Here is a tiny trained network, its code and every weight. The questions are about switching its units off for an input and a target symbol, where a switched-off unit gives its printed mean instead of its output.

import numpy as np


def w(rows, s, z=0):
    codes = np.array(rows[::2]) - 128.0
    scale = np.full(codes.shape[1], s)
    scale[-1] = z or s
    return codes * scale


def f(y):
    return np.maximum(y, 0)


def softmax(a):
    e = np.exp(a - a.max(-1, keepdims=True))
    return e / e.sum(-1, keepdims=True)


def log_softmax(a):
    a = a - a.max(-1, keepdims=True)
    return a - np.log(np.exp(a).sum(-1, keepdims=True))


def net(x, mask):
    ids = ['ΓΛΞΣΦΨΩαβδζηθμπ'.index(c) for c in x.split()]
    T = len(ids)
    res = E[ids] + P[:T]
    u = 0
    for l in range(3):
        q, k, v = (res @ M[l].T for M in (Q, K, V))
        z = softmax(np.where(np.tri(T) > 0, q @ k.T / 3**0.5, -1e9)) @ v
        res = res + np.where(mask[u], z, O[l][:, -1]) @ O[l][:, :-1]
        u += 1
        y = f(res @ A[l][:, :-1].T + A[l][:, -1])
        res = res + np.where(mask[u : u + 8], y, B[l][:, -1]) @ B[l][:, :-1]
        u += 8
    return log_softmax(res[-1] @ U[:, :-1].T + U[:, -1])


Q, K, V, O, A, B = {}, {}, {}, {}, {}, {}
E = w([
[107,93,146,150],'Γ',
[152,118,128,101],'Λ',
[121,244,159,96],'Ξ',
[112,125,145,116],'Σ',
[121,87,129,131],'Φ',
[98,96,117,88],'Ψ',
[84,160,130,63],'Ω',
[94,130,151,108],'α',
[106,214,153,112],'β',
[169,204,52,179],'δ',
[250,130,89,132],'ζ',
[222,113,91,111],'η',
[86,211,144,106],'θ',
[215,113,99,101],'μ',
[218,119,131,85],'π',
],0.018)
P = w([
[99,93,206,206],'0',
[81,100,82,1],'1',
[98,118,82,37],'2',
[113,107,92,97],'3',
[123,107,92,132],'4',
[160,146,108,86],'5',
[174,143,115,114],'6',
[195,161,133,109],'7',
[200,152,119,144],'8',
[219,184,125,107],'9',
[208,164,117,165],'10',
],0.008)
Q[0] = w([
[82,206,101,187],'0.h1',
[82,119,85,2],'0.h1',
[139,155,76,191],'0.h1',
],0.0067)
K[0] = w([
[97,62,199,154],'0.h1',
[52,184,68,254],'0.h1',
[197,86,188,156],'0.h1',
],0.0051)
V[0] = w([
[156,124,169,24],'0.h1',
[85,234,30,70],'0.h1',
[165,106,9,254],'0.h1',
],0.006)
O[0] = w([
[149,156,194,60,238],'0.h1',
[151,173,2,157,250],'0.h1',
[188,186,200,254,55],'0.h1',
],0.0068,0.0024)
A[0] = w([
[69,70,162,146,160],'0.n1',
[4,212,157,158,55],'0.n2',
[122,148,93,177,163],'0.n3',
[107,182,217,110,159],'0.n4',
[156,180,125,106,127],'0.n5',
[120,168,63,104,71],'0.n6',
[87,101,139,179,253],'0.n7',
[114,139,169,194,150],'0.n8',
],0.012,0.0052)
B[0] = w([
[113,164,153,101,151],'0.n1',
[227,53,145,92,190],'0.n2',
[221,187,99,93,170],'0.n3',
[157,67,114,114,206],'0.n4',
[146,97,52,225,254],'0.n5',
[150,96,196,180,216],'0.n6',
[99,191,95,2,157],'0.n7',
[150,128,138,35,144],'0.n8',
],0.0079,0.0063)
Q[1] = w([
[101,63,243,81],'1.h1',
[173,120,39,70],'1.h1',
[94,254,138,215],'1.h1',
],0.009)
K[1] = w([
[72,119,70,147],'1.h1',
[214,194,102,76],'1.h1',
[120,116,247,114],'1.h1',
],0.012)
V[1] = w([
[119,20,213,220],'1.h1',
[88,106,53,112],'1.h1',
[136,1,72,194],'1.h1',
],0.0097)
O[1] = w([
[18,49,193,24,2],'1.h1',
[122,31,18,179,111],'1.h1',
[156,2,131,49,137],'1.h1',
],0.0064,0.0098)
A[1] = w([
[73,154,52,47,182],'1.n1',
[130,116,82,121,162],'1.n2',
[201,72,154,133,204],'1.n3',
[253,150,157,112,201],'1.n4',
[127,12,191,139,141],'1.n5',
[111,114,192,77,37],'1.n6',
[145,109,113,121,2],'1.n7',
[102,233,128,123,84],'1.n8',
],0.0077,0.0069)
B[1] = w([
[102,208,230,107,145],'1.n1',
[103,121,162,80,156],'1.n2',
[34,196,166,33,192],'1.n3',
[63,129,88,100,249],'1.n4',
[184,99,2,140,133],'1.n5',
[169,154,26,141,129],'1.n6',
[115,142,188,114,128],'1.n7',
[178,61,237,130,150],'1.n8',
],0.0073,0.021)
Q[2] = w([
[254,12,107,196],'2.h1',
[53,196,113,212],'2.h1',
[162,221,78,85],'2.h1',
],0.0077)
K[2] = w([
[42,88,253,2],'2.h1',
[133,241,166,180],'2.h1',
[209,110,175,226],'2.h1',
],0.0079)
V[2] = w([
[2,211,191,63],'2.h1',
[51,101,52,121],'2.h1',
[41,168,33,191],'2.h1',
],0.0092)
O[2] = w([
[145,110,166,4,253],'2.h1',
[204,112,225,151,104],'2.h1',
[234,86,145,153,200],'2.h1',
],0.011,0.005)
A[2] = w([
[76,11,85,147,41],'2.n1',
[24,90,148,89,18],'2.n2',
[53,144,52,183,117],'2.n3',
[61,29,152,156,2],'2.n4',
[109,23,2,85,120],'2.n5',
[87,106,116,209,102],'2.n6',
[161,65,118,115,125],'2.n7',
[175,122,53,181,145],'2.n8',
],0.011,0.0096)
B[2] = w([
[114,107,174,145,128],'2.n1',
[142,75,140,183,172],'2.n2',
[122,189,181,151,222],'2.n3',
[166,93,153,111,128],'2.n4',
[35,133,226,104,177],'2.n5',
[222,214,177,81,179],'2.n6',
[148,125,166,111,156],'2.n7',
[112,1,159,138,250],'2.n8',
],0.0082,0.014)
U = w([
[180,132,254,83,94],'Γ',
[240,149,117,86,205],'Λ',
[223,144,64,98,143],'Ξ',
[182,177,48,104,96],'Σ',
[122,184,142,151,106],'Φ',
[87,94,133,160,152],'Ψ',
[64,200,57,132,180],'Ω',
[100,102,98,145,170],'α',
[153,70,114,134,49],'β',
[149,75,137,136,12],'δ',
[124,160,85,124,101],'ζ',
[165,63,136,133,2],'η',
[76,134,152,150,62],'θ',
[117,91,143,147,70],'μ',
[73,116,130,162,158],'π',
],0.0083,0.0053)

Each question gives the input, a string of symbols that net reads in full, and the target symbol t.
The units are the heads (3 rows each of Q, K, V and O) and the neurons (one row each of A and B). Each row of codes is followed by its name. A weight is (code - 128) times the scale printed after its matrix; where a second scale follows, it is the last column's (O, A, B and U).
mask holds one flag per unit, layer by layer, with each layer's heads first. A switched-off unit (its flag False) gives its mean, the last column of its rows in O or B, instead of its output. The means were averaged over made-up inputs and are rounded, as every weight is.
A unit's drop is (log p(t) with every unit on - log p(t) with that unit switched off) / (log p(t) with every unit on - log p(t) with every unit switched off).
The circuit of an input: a set's keep is (log p(t) with only the set's units on - log p(t) with every unit switched off) / (log p(t) with every unit on - log p(t) with every unit switched off). Starting from the 12 units with the biggest drops (on a tie, the unit counted first), units are removed one at a time, each time the one whose removal leaves the highest keep (on an exact tie, the one counted first), for as long as the keep stays at least 0.8.
circuit, biggest first: the units of the circuit, biggest drop first
most important unit: the unit with the biggest drop
top k neurons: the k neurons with the biggest drops, biggest first
top k neurons in layer l: the k neurons of layer l with the biggest drops, biggest first
input θ μ η, target Γ: circuit, biggest first -> (2.n5)
input β Ξ β α η, target Γ: circuit, biggest first -> (2.n5 1.h1)
input Ω Λ Λ β Ψ δ, target η: top 2 neurons in layer 0 -> (0.n5 0.n2)
input ζ Ψ θ Ψ ζ Ξ Ω π ζ δ ζ, target Ω: circuit, biggest first -> (0.h1 1.h1 2.h1)
input ζ η Ξ Ψ β Λ Ξ β δ μ, target Ω: top 2 neurons -> (1.n8 1.n3)
input Ξ δ α, target Λ: top 2 neurons -> (0.n6 0.n2)
input ζ Λ ζ β β Φ Ψ ζ δ, target Ω: circuit, biggest first -> (0.h1 2.h1)
input Ψ Ξ μ, target Γ: circuit, biggest first -> (1.h1 2.h1)
input β β Ξ Λ Λ β Ω Σ α π Ω, target Λ: circuit, biggest first -> (2.h1 2.n8 1.n3 0.h1)
input α α η ζ Ξ Ω ζ ζ β ζ β, target Λ: circuit, biggest first -> (1.n3 2.n8 2.n5)
input δ θ α, target Φ: top 3 neurons -> (1.n8 2.n3 2.n6)
input π ζ α ζ δ, target Γ: circuit, biggest first -> (1.h1 0.h1)
input Ξ Σ ζ β ζ ζ Γ Σ Ξ, target Λ: top 3 neurons -> (1.n3 2.n8 2.n5)
input Ξ ζ Φ Ω β δ Ψ, target Λ: top 2 neurons in layer 1 -> (1.n4 1.n8)
input δ π Ξ, target Φ: most important unit -> 1.n8
input ζ Ψ α δ η, target Ω: top 3 neurons -> (1.n8 1.n3 0.n8)
input Ξ Ω β δ Ψ μ Ω η Φ Ω, target Λ: top 2 neurons -> (1.n3 0.n6)
input Ξ Φ Σ Ψ δ Γ ζ Φ ζ θ, target Λ: top 3 neurons -> (1.n3 0.n2 2.n8)
input Ω θ Ω Ω δ Φ, target η: top 2 neurons in layer 0 -> (0.n5 0.n2)
input δ Γ ζ μ ζ π, target Φ: top 3 neurons -> (1.n8 2.n3 2.n6)
